Here is a tiny trained network, its code and every weight. The questions are about switching its units off for an input and a class, where a switched-off unit gives its printed mean instead of its output.

import numpy as np


def w(rows, s, z=0):
    codes = np.array(rows[::2]) - 128.0
    scale = np.full(codes.shape[1], s)
    scale[-1] = z or s
    return codes * scale


def f(y):
    return y / 2 * (1 + np.tanh(0.7978845608 * (y + 0.044715 * y**3)))


def log_softmax(a):
    a = a - a.max(-1, keepdims=True)
    return a - np.log(np.exp(a).sum(-1, keepdims=True))


def net(x, mask):
    res = np.array(x, float).reshape(1, 4) / 4 @ E
    y = f(res @ A[0][:, :-1].T + A[0][:, -1])
    res = res + np.where(mask, y, B[0][:, -1]) @ B[0][:, :-1]
    return log_softmax(res[-1] @ U[:, :-1].T + U[:, -1])


A, B = {}, {}
E = w([
[111,174,141],'x0',
[198,112,235],'x1',
[148,186,159],'x2',
[2,139,219],'x3',
],0.0086)
A[0] = w([
[117,148,117,226],'neuron 0',
[95,175,224,87],'neuron 1',
[158,120,75,151],'neuron 2',
[7,127,140,178],'neuron 3',
[166,140,146,91],'neuron 4',
[79,165,57,158],'neuron 5',
[180,156,171,106],'neuron 6',
[111,140,138,215],'neuron 7',
[110,131,121,215],'neuron 8',
[158,254,103,132],'neuron 9',
[175,132,179,101],'neuron 10',
[123,110,46,171],'neuron 11',
[134,194,83,254],'neuron 12',
[105,158,86,167],'neuron 13',
[112,111,137,190],'neuron 14',
[122,151,132,236],'neuron 15',
[51,170,150,179],'neuron 16',
[160,56,123,69],'neuron 17',
[59,148,133,159],'neuron 18',
[154,105,85,150],'neuron 19',
[8,168,142,155],'neuron 20',
[133,43,167,130],'neuron 21',
[48,75,131,164],'neuron 22',
],0.015,0.009)
B[0] = w([
[105,65,211,191],'neuron 0',
[116,93,35,202],'neuron 1',
[98,36,70,183],'neuron 2',
[105,94,231,253],'neuron 3',
[168,120,84,134],'neuron 4',
[211,91,168,204],'neuron 5',
[213,109,109,156],'neuron 6',
[85,103,161,186],'neuron 7',
[100,92,232,185],'neuron 8',
[198,50,199,169],'neuron 9',
[214,139,108,157],'neuron 10',
[116,57,124,207],'neuron 11',
[126,22,183,223],'neuron 12',
[182,67,183,175],'neuron 13',
[85,168,199,169],'neuron 14',
[66,57,205,197],'neuron 15',
[40,71,137,224],'neuron 16',
[138,192,2,146],'neuron 17',
[100,152,187,197],'neuron 18',
[80,64,77,175],'neuron 19',
[70,128,181,247],'neuron 20',
[155,226,116,164],'neuron 21',
[218,154,221,208],'neuron 22',
],0.0073,0.012)
U = w([
[94,91,239,219],'0',
[59,202,90,2],'1',
[89,211,143,7],'2',
[149,251,111,240],'3',
[206,76,65,89],'4',
[36,243,80,19],'5',
[253,52,165,150],'6',
[24,2,35,83],'7',
],0.0083,0.0069)

Each question gives the input, the list of numbers given to net, and the class t.
The units are the neurons (one row each of A and B). Each row of codes is followed by its name. A weight is (code - 128) times the scale printed after its matrix; where a second scale follows, it is the last column's (A, B and U).
mask holds one flag per neuron, in row order. A switched-off neuron (its flag False) gives its mean, the last column of its row in B, instead of its output. The means were averaged over made-up inputs and are rounded, as every weight is.
A unit's drop is (log p(t) with every unit on - log p(t) with that unit switched off) / (log p(t) with every unit on - log p(t) with every unit switched off).
The circuit of an input: a set's keep is (log p(t) with only the set's units on - log p(t) with every unit switched off) / (log p(t) with every unit on - log p(t) with every unit switched off). Starting from the 12 units with the biggest drops (on a tie, the unit counted first), units are removed one at a time, each time the one whose removal leaves the highest keep (on an exact tie, the one counted first), for as long as the keep stays at least 0.8.
circuit, biggest first: the units of the circuit, biggest drop first
most important unit: the unit with the biggest drop
k most important neurons: the k neurons with the biggest drops, biggest first
drop of u: that unit's drop, to one decimal
input [-6,-5,-1,0], class 6: circuit, biggest first : neuron 16; neuron 20
input [4,-2,-4,-5], class 7: most important unit : neuron 22
input [-2,0,-5,-1], class 7: circuit, biggest first : neuron 3; neuron 5; neuron 18
input [-5,6,-3,0], class 6: circuit, biggest first : neuron 20; neuron 16
input [1,-8,1,-6], class 6: 4 most important neurons : neuron 5; neuron 9; neuron 16; neuron 13
input [-7,7,2,-1], class 6: 2 most important neurons : neuron 6; neuron 10
input [0,-8,3,-6], class 6: 4 most important neurons : neuron 5; neuron 9; neuron 16; neuron 13
input [-1,4,-6,-8], class 7: drop of neuron 2 : 0.2
input [4,-5,-2,-8], class 7: drop of neuron 22 : 0.8
input [-7,1,-3,-3], class 7: drop of neuron 12 : 0.0
input [0,-1,-1,-8], class 7: drop of neuron 22 : 0.1
